Below are the code and all the weights of a small trained network. Each question names an input and a class and asks about switching units off, where a switched-off unit gives its printed mean instead of its output.

import numpy as np


def w(rows, s, z=0):
    codes = np.array(rows[::2]) - 128.0
    scale = np.full(codes.shape[1], s)
    scale[-1] = z or s
    return codes * scale


def f(y):
    return y / 2 * (1 + np.tanh(0.7978845608 * (y + 0.044715 * y**3)))


def log_softmax(a):
    a = a - a.max(-1, keepdims=True)
    return a - np.log(np.exp(a).sum(-1, keepdims=True))


def net(x, mask):
    res = np.array(x, float).reshape(1, 4) / 4 @ E
    y = f(res @ A[0][:, :-1].T + A[0][:, -1])
    res = res + np.where(mask, y, B[0][:, -1]) @ B[0][:, :-1]
    return log_softmax(res[-1] @ U[:, :-1].T + U[:, -1])


A, B = {}, {}
E = w([
[153,116,148,131,10,103,187],'x0',
[97,176,78,74,149,167,206],'x1',
[64,121,32,137,97,42,113],'x2',
[142,159,100,95,105,165,69],'x3',
],0.011)
A[0] = w([
[159,122,143,117,65,135,163,41],'n1',
[159,75,210,185,162,222,214,115],'n2',
[131,153,145,184,254,104,120,87],'n3',
[174,60,173,190,71,122,22,130],'n4',
[149,154,114,65,50,137,93,138],'n5',
[112,197,87,81,163,104,203,142],'n6',
[168,105,164,135,63,118,178,100],'n7',
[211,160,120,146,90,118,166,109],'n8',
[98,115,122,111,115,181,163,3],'n9',
[103,190,115,31,111,177,205,47],'n10',
[190,148,187,84,141,204,103,31],'n11',
[133,67,168,156,48,68,255,189],'n12',
],0.0089,0.0033)
B[0] = w([
[62,206,178,84,154,154,102,159],'n1',
[123,33,64,171,116,90,15,239],'n2',
[132,242,164,60,134,199,21,196],'n3',
[221,79,172,54,157,112,143,222],'n4',
[71,140,124,157,173,194,106,165],'n5',
[185,95,103,86,146,82,110,192],'n6',
[112,128,147,41,154,132,80,187],'n7',
[56,183,93,152,168,117,72,160],'n8',
[134,188,180,152,114,65,135,132],'n9',
[255,94,179,54,108,76,137,195],'n10',
[57,116,59,206,74,57,92,196],'n11',
[136,159,69,77,168,192,51,254],'n12',
],0.0083,0.01)
U = w([
[89,202,127,78,165,190,94,107],'0',
[231,83,169,76,140,29,172,107],'1',
[71,67,1,171,72,5,94,117],'2',
[125,101,81,114,153,161,139,254],'3',
[81,91,124,127,136,140,168,146],'4',
[78,126,164,153,81,88,224,87],'5',
[86,127,155,213,84,148,222,86],'6',
],0.0092,0.009)

Each question gives the input, the list of numbers given to net, and the class t.
The units are the neurons (one row each of A and B). Each row of codes is followed by its name. A weight is (code - 128) times the scale printed after its matrix; where a second scale follows, it is the last column's (A, B and U).
mask holds one flag per neuron, in row order. A switched-off neuron (its flag False) gives its mean, the last column of its row in B, instead of its output. The means were averaged over made-up inputs and are rounded, as every weight is.
A unit's drop is (log p(t) with every unit on - log p(t) with that unit switched off) / (log p(t) with every unit on - log p(t) with every unit switched off).
The circuit of an input: a set's keep is (log p(t) with only the set's units on - log p(t) with every unit switched off) / (log p(t) with every unit on - log p(t) with every unit switched off). Starting from all 12 units, units are removed one at a time, each time the one whose removal leaves the highest keep (on an exact tie, the one counted first), for as long as the keep stays at least 0.8.
circuit, biggest first: the units of the circuit, biggest drop first
top k neurons: the k neurons with the biggest drops, biggest first
drop when u is switched off: that unit's drop, to one decimal
input [-4,-2,7,-8], class 3: circuit, biggest first => (n2 n11)
input [0,6,-1,1], class 1: top neuron => (n10)
input [-2,0,-1,-2], class 4: top 2 neurons => (n12 n10)
input [-7,-5,7,2], class 0: circuit, biggest first => (n3 n2)
input [7,-8,2,7], class 1: top 2 neurons => (n4 n3)
input [5,2,4,-1], class 0: circuit, biggest first => (n2 n12)
input [5,-5,2,0], class 0: circuit, biggest first => (n12 n2)
input [-3,6,-8,0], class 2: circuit, biggest first => (n11 n2)
input [6,-1,-4,3], class 0: circuit, biggest first => (n1 n8)
input [-6,3,-5,7], class 3: top 2 neurons => (n11 n12)
input [6,7,-6,6], class 1: top 2 neurons => (n10 n3)
input [4,-6,6,6], class 1: top 3 neurons => (n4 n2 n11)
input [-8,-4,8,-3], class 0: top 3 neurons => (n3 n2 n11)
input [3,-5,1,2], class 1: top neuron => (n4)
input [-7,0,5,2], class 0: top 3 neurons => (n3 n2 n11)
input [-3,2,-7,-4], class 2: circuit, biggest first => (n2 n11)
input [3,-2,-6,-2], class 2: top 2 neurons => (n2 n11)
input [-2,-4,4,-8], class 3: circuit, biggest first => (n2 n11 n10)
input [0,0,1,3], class 4: top 2 neurons => (n2 n12)
input [-8,-4,7,8], class 0: circuit, biggest first => (n2)
input [1,-5,-7,-4], class 2: top 3 neurons => (n2 n11 n10)
input [-7,-8,5,4], class 1: top 2 neurons => (n4 n12)
input [-5,1,-8,-8], class 2: drop when n11 is switched off => 0.2
input [-3,6,-5,3], class 1: drop when n5 is switched off => 0.0
input [-2,2,-6,-1], class 2: drop when n2 is switched off => 0.2
